Each row is followed by its class number.
[-244   54 -280   55 -126  115   19  -93 -112  130  217 -269   75  135
  262 -153    1  290  -10   84   29 -198  108 -231   60   57  190 -136
 -203  111 -312  -38  128 -244 -100 -168] -> 8
[-317  229  347   16 -339   41 -228  137 -866  392  466   94  123 -263
   11 -485  -81 -336  404 -185  330 -327 -111  300  -34 -127   50 -362
  248  301  446 -253  228 -117  738 -114] -> 4
[-217   41   61  107 -159   66  -61 -196    4 -131   26  174  -64  -18
  -43 -278 -327   65  113   55   63 -270   76 -128   76 -162  163 -373
  240  120  -51   31  163 -230  228   66] -> 7
[-205   80  230  -20  483  -90 -566  748  113  457  384 -205  280  196
  175 -171  545  117  -17  433 -204   70   -1  400  -70  392  188   25
 -102  219  -37  -89   60 -289 -412 -184] -> 1
[ -58  -52  293  -12  376   87 -307  453   54  105  169  123   97 -162
  175   27  299 -232  192  110  108  -89 -124  112  -57  -37  167 -220
  255  112   19 -119  162  -84 -149  -92] -> 1
[-230   90  -33  299 -325  244   -6 -198 -325    7  287  228   37  304
  289 -128  -91   86  163  294  130 -515   28 -141   97 -232  173 -404
  -97 -182  -75 -101  322   58  208  287] -> 0
[ -48  -47 -134  165 -555   26    5 -139 -400   74  258  263  139  159
  175 -302 -205  185  164  132   44 -253   91 -202    5 -314 -114 -147
   24   56   13   43  -14 -111  310  164] -> 8
[-119    8  396  127  611 -115 -286  595   91  189   45 -176   33   21
   66   74  684  -87  -82  368 -296 -106  -38  258   10  468  258  -18
 -242   92    6 -117  178 -210 -511  126] -> 0
[-187 -138  151  -41  424    3 -115  324 -378  273  354 -127   88  113
  166   39  558  -99  339  127 -188 -177  -97  271   61  300  244 -135
  119 -105   43 -190  139   82 -211  211] -> 2
[-392 -117 -447  203 -225  -50  136  -98 -444   39  309 -117  -16  185
   84 -343   21  237  425  145  -13 -363  259 -112  269   94  164 -348
   14  198  -82  120  151  -65  131   55] -> 2
[-122  157 -182   23  189  -94 -309  114  165    8 -228 -419   12 -138
  101  204  185 -117 -161  254   29  -45  -44   58  -56   61  408  376
 -189   21 -292  -97  209 -313 -146 -334] -> 0
[-163  -18  173  138  305  -29  -26  181   33   56  -59  -17  101  -95
  101   26  149 -288   76  139  134   28    7  140   52  108  121   18
   33   50  -69 -116  199 -273   15  -97] -> 2
[  12   69  139   23  387    5 -292  458  -10  144  244   55  134   47
  265 -134  459  201   78  237 -213 -170 -110  207  -90  361  235 -328
  -77   98   26  -20  346   -1 -540   37] -> 4
[ -56   58 -855  -85 -439 -243 -531  266   34  441  -90 -151  202  331
  165 -165   29  440 -304  301 -174   64  443 -199   76  148 -299  311
 -690   82 -152   61 -190 -269 -219 -238] -> 3
[  96  -80  112  201  432  128 -300   34 -163 -324   35  157 -109  -72
   34  253   51  -76   26  192  126   17  -89  -10  -15 -345  283 -109
   48   80   34 -185  512    2  -37  141] -> 0
[ 134 -204 -728  323  -69  -99  276 -333 -747 -208  271 -110 -297 -148
 -153  -99  -70  384 -205  -36 -319  108  299 -256  173   24  105  -77
 -347  291 -239  414   72  458 -251  427] -> 1
[-329  -60 -324  -15 -302  -53  -54 -271 -203  -66   83  -92   -4  -95
  -81 -171  -23  144  126  300  143 -214  363 -214   65 -240  -53   50
 -227   78   14  110 -119 -366  288  154] -> 6
[ -29  -69 -238  134 -163  156   -9  -13 -423  139  321  118   79   69
  119 -232 -223   11   89   80   16 -154  160 -120   11 -197  106 -112
  -22   64   -3  -33  117  -62  128  201] -> 1
[-146  -41 -119  335 -156  -39  -56 -112 -109    4  123   90   22  259
  133  -27   96  163   71  184   40 -314  118 -149   95 -130  -49    6
 -231   32  -79   68   32  -43  104  248] -> 6
[   5  352 -147  318 -653 -168  196 -199 -653 -150  -71 -475 -196  176
  591  104  170  377    9  197 -318 -472 -117 -144  -68  241  369 -131
 -537 -192 -229 -103   57  320 -456  145] -> 3
[ -23   33  305   58  540  213 -270  221  117   48  201  109  175   26
  137  200  372  -99  -39  149   83 -128  -99   12  -60 -141  100   33
 -100  -19   23  -85  361 -101 -138  137] -> 0
[-161   81  367  -47  284  -20 -357  414    5  270  237  -38  215  -83
  203  -93  366 -164   23   88 -120 -155  -27  131 -107  199  141  -54
   50   49   16  -78  230 -158 -184  -62] -> 5
[-176  -35 -110  130  -13  160  -92  -98 -328  -66  163   -7 -153  313
   95  -18    1  240  281  133  -15 -233   65  -72   44 -101  206 -485
 -186   39  -67 -167   41   82   50  129] -> 10
[-239  -48 -763  151  -40 -135 -268 -380  251 -227  -16 -164  134  367
   64   81   43  575   -6  316  -81   36  421 -292  131 -179 -293  258
 -528  -92 -460  267  101 -208 -123 -141] -> 5
[  17  -50   98  144  501  142 -379  444   56  119  147  112  179   31
  244  147  440 -131   10  358   73   43 -109  198  -90  154  137   -1
  -35  104   14 -178  370 -190 -285  -58] -> 2
[-183   49  -58  156  364  -85 -525  427  -90  274  304  -84  161  180
  362  -10  605  208  100  243 -116 -121    7  108   31  401  415 -222
  -96  218 -106  -13  269  -58 -605   51] -> 9
[-257 -223 -400  278 -212  -75  369 -288 -358 -292  -79   25 -204  -15
 -268 -284  225  351  297  281   89 -195  254  -30  273  168   53 -420
  -14  185   78  181 -126 -220  187  336] -> 6
[-502 -108  -37  -10  -64  -96  223 -416 -633  -95  266   -6 -166 -400
 -176   52  -51 -460  374 -471  162 -452  187 -530  -29 -115  145  -98
  -54  118  152   84  157   16  470  358] -> 5
[-333   22 -317  438 -275  -80  111 -323 -248 -278  -27  -42 -248   38
  -67   21 -184    2  -44  430  131 -310  164 -112  269  -95  107  -40
 -110  121 -290  108  190 -145  183  146] -> 8
[ -66  250   80  -64   28   28 -418  201  197  284 -262    4   47 -417
  -34  -19 -172 -383 -204 -454  267  -79  -45 -136 -127   22   51   22
  -71  174  169  -94   41 -324  180 -182] -> 2
[ -89   90 -200  111 -142  244   79 -306 -155  -36  135  181   51  -71
  100 -193 -205  188   87 -102  182 -378  -18 -234   -2 -325  -58 -271
    8  -49 -100   83  197  -33  213  126] -> 6
[-217   43 -380   90 -372  -60  124 -221 -413  -23  109  -96  -15   41
   10 -138  -75  100  115  260  -38 -291  172 -150  110 -103  -63   62
  -91   -6  -48   47   -8  -91  226  181] -> 6
[-249  -21 -423  -42 -240  189   -6 -253 -328   19  235  -43   69 -160
  -48 -274 -221   58  -24   79   49 -135  273 -224   44 -205  -67  -38
  -65  110  -40  128   90 -306  261    9] -> 3
[ -75   53  302  121  346  124 -375  281  186   83   22  257  175   -8
   60 -101  280   15  134  126  107 -195 -182  126  -86  -46  213 -285
  188  -76  121 -177  210  -56  -55   24] -> 2
[  47  -39 -438  132   54    2 -366 -183  169 -498 -285  -64 -176  323
   68  486  -85  133 -292  832 -189  229  -49  135  170 -394   99  425
 -308   18 -373   16  151 -477  187 -118] -> 3
[-473  -83 -502 -156 -292  -28  183  164 -550  390  394  103  222   29
  -74 -707 -102  183  253   25  -11 -242  351 -315  123   -6   45 -336
  153  389  170   54 -260 -397  287  208] -> 10
[  36   66  371   35    9   47 -533  501  212   -4   12  187   86 -607
   22 -140  270 -385 -113  125  196 -129 -209  259 -162  -99   92  -19
  517  283  130   52  119 -271  -65 -105] -> 2
[-221  -50  257 -144  349  214 -255  407  -47   15  253   73   10 -104
   94 -145  276  -25  152  267 -126 -314  -30  103  -27   46  324 -565
  165  -61   96 -230  236  -81 -228   90] -> 10
[-146   56  212  181  312  -83 -334  316   29  295  108  -98   72  -55
   45   -1  390  -74  -89  132  132   70  104   82   -8  169  -69   60
 -281  188   25 -134   24 -147 -110  -34] -> 5
[ 151  -39 -617  132   33 -134 -356   44 -575  263  477    7   72  279
   80 -164  336  509  -52  278 -425  -80  255   74  -32  287 -411   20
 -743   78   -1  281  362  300 -122  239] -> 9
[-468   54 -265  178 -381   70  276 -437 -416  -42  293 -130 -172  136
  -96 -128 -507   93  101  137   49 -184  299 -269  233 -196   11 -247
 -233 -161 -204   -1 -125  101  258  259] -> 4
[ -76  -47  -70  312  650  -19 -475  458  162   84  189  -29  -11  354
  303  174  457   82   52  249 -243  -84  -18  105   68  286  236 -265
 -237  129 -275  -39  289    4 -481  101] -> 10
[-183  -38  502 -109  413   -7 -299  365   92  189  196   97  210  -58
   70 -108  363 -105  126   -2  -83 -131  -98  146  -71   95  122 -184
  207    3  -24  -96  133 -113 -159   -9] -> 4
[-198   33  225   -5   70 -190 -273  596   50  247  170  -66  241   36
  329 -131  691  -41  360  284  119 -249  -51  268  -32  410  172 -117
  148  229  208  -70  123 -300 -184 -179] -> 7
[  75   63  423  132  532  123 -225  338  213   20   -9  104   99  153
  236   46  460   22  182  197 -102 -315 -341  261 -138   30  169 -150
  223 -113  -69 -191  235  -52 -240   71] -> 5
[ 106  116 -193  154 -303  302 -237 -176  -52 -129   30  280  113  181
  265  156    7   21  -34  512  -25 -328   55 -278 -168 -167 -122  -12
 -328 -274  -40 -140  274  -65  -54  252] -> 4
[-139   16  330 -128  670   13   59  304  -46  224  154 -156   15  109
 -143  -46  608  186  214   54 -274 -237  126   31   41  601  130 -374
 -426  -21   73 -177  217  -21 -593  249] -> 8
[-189 -119 -260   49  -21   65  -39 -316 -512   83  337   19   14   63
   -1 -146 -348   26  189   11  -55 -159  195 -154  116 -189  -82  -77
  205  -61 -106  -13  252  -24  242  239] -> 10
[-132  -88  157  164  649   -7 -342  439  -44  171  110  -42   39   82
  189   85  469 -116   58  210  -16  -23  -91  240   66  182  288 -151
   82  104   15 -211  193 -107 -216   24] -> 8
[ 164 -131  540  127  899  393 -588  295  588 -136   -7  402  -90 -104
   66  241 -219 -114 -241   41 -102   12 -135 -196 -113 -542  144 -345
  104  -30 -324 -186  233 -185 -424  254] -> 10
[ -70  -72  193  235  -22  268  -35   10  103  102  119  309   87 -126
  125 -143 -213  -75  -79  -30  272 -375    7 -300  -18 -509  155  -92
   54   29  -64   23   56 -183  140  156] -> 3
[-251   -6 -242   94 -280   -8  -57 -118 -333  100  254   19   35  -17
    1 -324 -131  183  126  179   37 -266  210 -214   82 -105   39 -211
  -27   78  -22   44   52 -196  193  161] -> 8
[-330  -12 -387   50   26 -137 -104   77  -79  -24  141  -35  142  280
   26 -342   70  334  427  313    3 -306  179    5  316  -38   66 -180
  269  135  -19  -56  196 -492    1   89] -> 8
[-283  133  357  -29  372    3  -30  283   89  188  106  -44  213   22
   35   42  406 -183   93  104    5 -115   69   93    1  235   74  -18
 -196   98  104   57   92 -207  -20  -69] -> 5
[ -24   39  163   68 -103  369 -154  176 -241  379  549  -11  -21  476
  100 -181 -218  259    4   21 -123  -71  122 -178  -77 -132   75 -490
 -318 -138   24 -275 -307  205  101  453] -> 10
[-227 -104   57  148 -286  171   21  -38 -194    7  310  188   46  132
  121 -240 -405   28  155   99   72 -201  128 -210  136 -421   85 -319
  119  -37 -110 -110   68  -64  251  104] -> 2
[ -74   44  325  -24  371   57 -497  412  149  211   81  -30  153   -7
  205  116  332 -133   -4  196  -51 -130 -129  221  -71   -8  228   17
   68  -51  -81 -128  123 -156 -137  -97] -> 7
[  33 -143 -431    1 -235  172 -218  -84 -457   44  397  173  159  237
  261  124   54  148    4  166  -68   39  -48  -70   90 -621  -29  227
  -33   11 -130   24 -249 -125  174  390] -> 4
[-678  331 -272 -268 -523  176  -44 -166  -80 -135 -196  128  227 -193
 -121 -318 -304  -65  284   96  517 -236  112  118  181 -287  317 -485
  198  119  -99   71  130 -696  647 -615] -> 5
[-505  175 -325    6 -331  -23  -55  -97 -450  183  320 -339   26   18
   24 -455 -274  125  185  124  -65 -257  276 -268  133  -64   25 -260
  -21  114 -275  -28  -51 -345  388  127] -> 2
[-166   14  110  147  285   60 -166  216   20   25   94  112  102   45
  163   68  251  -46   19  269   98 -147  -36   17   22  156  224 -117
    9  137  -38  -79  460 -137 -319  -94] -> 0
[-135  155  253   64  310   45 -535  230    1   92   23   59  143   69
  198  128  210  -84   35   94  111 -126  -84   11  -98 -139  216 -114
 -101  -18  -32 -212  320 -100  -38  -61] -> 0
[  45   48   54  -80   51  176 -328  319  163   67   64  459   29  126
   46  -97 -420 -189  -75  -52  165  197  -72  -74   16 -425  137 -375
  104   37   96 -311  -11 -306  391  186] -> 5
[  72  -47   10  425 -165  -52 -251   38 -268  -28  100   65  -74   26
   84   79 -122  -67 -105  108  -48  -49  -19 -115    3 -248  151  109
   81  176 -219  135   21   31   35  253] -> 0
[ -46 -173 -256  376  -94  -35 -110  228 -488  230  363   23  -50  357
  355  -58  160  -92  188  -14   13 -114  -31  208   43   12  104 -152
 -365   88 -127 -175   66   57  231  117] -> 6
[-226 -199 -146  134  -37   16  -29   19 -282  204  180   62  -86    1
 -109 -252 -232  -21  132 -298   43 -233  191 -127  165 -132  -33 -261
   40   97 -195   31  -66  -89  159  218] -> 9
[-165  -89   24 -100  451   33 -207  345 -145  150  309 -257   53  185
  186   39  295  -78   96  302 -478 -109  103  166   65  299  173  -39
  -96  -60 -121 -139  290    8 -405  -44] -> 9
[-187    6 -115   94  480 -156 -358   -6  230 -270 -153   -7   57   36
    6  275  502  101   -9  458  -59   18   99    8   57  167 -119  151
 -202   92  -80   18  377 -213 -338  -96] -> 6
[ 146  -12  435  280  265  116 -330  261   26   86  104   57   15 -226
  249   22  258  -68 -199   11   36  -43 -219   84 -168 -135  324  -94
   79   61  -47  -99  130  108 -156   -1] -> 5
[  15   35  286  -34  415   31 -461  499 -186  349  275   40   73  -36
  264   15  184 -284   -5   28  -30  -45 -109  163 -158   38  101  -92
  -89   45   94 -271  238  -54  -20   93] -> 9
[ -40   36  -42  -59  667   68 -239  229   14   21  -31 -195  -47  -69
  -22  213  394  -58  -21  375 -163   -5 -103  247  -20  200  111  128
  -46   35  -22 -109  238 -231 -212  -13] -> 5
[-334 -113 -374   40 -203  120  295 -324 -315 -218  268  138  168  -76
  -36 -246  -29  169  276  323   69 -329  316 -296   92   15  110 -201
  106  137   -2  316  410 -217  161   12] -> 7
[  -6  -54 -324   16  -54   70  154 -155 -350 -133   79  104   16  108
   60 -100 -218  144  131  188 -130 -102   49  -52  113  -91   57 -123
  144   33 -108   26  279 -162  102  116] -> 7
[ 171  -79 -465   19  596  -21 -361  281  118  -16 -204  -82   77 -337
  168  357  253 -487 -196  660  222  370 -237  524   62  -54 -229  758
   84  409 -215   11  586 -724  304 -641] -> 2
[ -96  120  486   72  284    1 -660  373  424  174  103   -3  183   27
  295    8  -42 -145  -79 -141  -21  -26  -84  134  -81  -33  189 -179
   -4   16 -221  -33  383  -46  -68 -507] -> 9
[ -12 -114 -331  448  -45  -75 -111   82 -491  -25  185  235   21   25
  205   74  219 -116   56  218  153  -35   33  -21   67 -113  293    7
 -266  287   31   25  237  -39  140  201] -> 6
[ -63   30  372  157  339  122 -252  221  236  -44  -21   58   65 -141
  152   36  182  -70 -188  289  -34 -159  -92  195    4  -63   53  -93
   84    6 -139   69  234 -157 -180 -144] -> 8
[-370   30 -298  132 -162  -22  -26  -90 -210  126  155   16  -31  -86
 -123 -296 -105  111   77  -22   35 -287  255 -261  145   21   33 -281
 -150  141  -63  134  -20 -138   84  164] -> 9
[-286   21 -215 -146  683 -106 -456   95  128 -107 -185  -66  -40  -32
  -39  130   10  -49  -40  173 -108  100  221  -22   76  109  143  -70
 -257  129  -25 -159  445 -362 -278 -171] -> 9
[-179 -107 -287  187 -163 -120  -24 -104  -66   45   46   71   58  195
  164 -126   24  271  115  237   -6 -221  169 -220  160  -82  -34  -40
 -195   41 -219   54   43 -271   -8  127] -> 9
[ 388  -85  242 -125  471  153 -369  646  580  298   42  -20  213  313
  240  122  231   -7 -216  219 -491  214 -135  420 -215  213 -120  203
 -126 -194 -249   41  -26  -25 -425 -280] -> 5
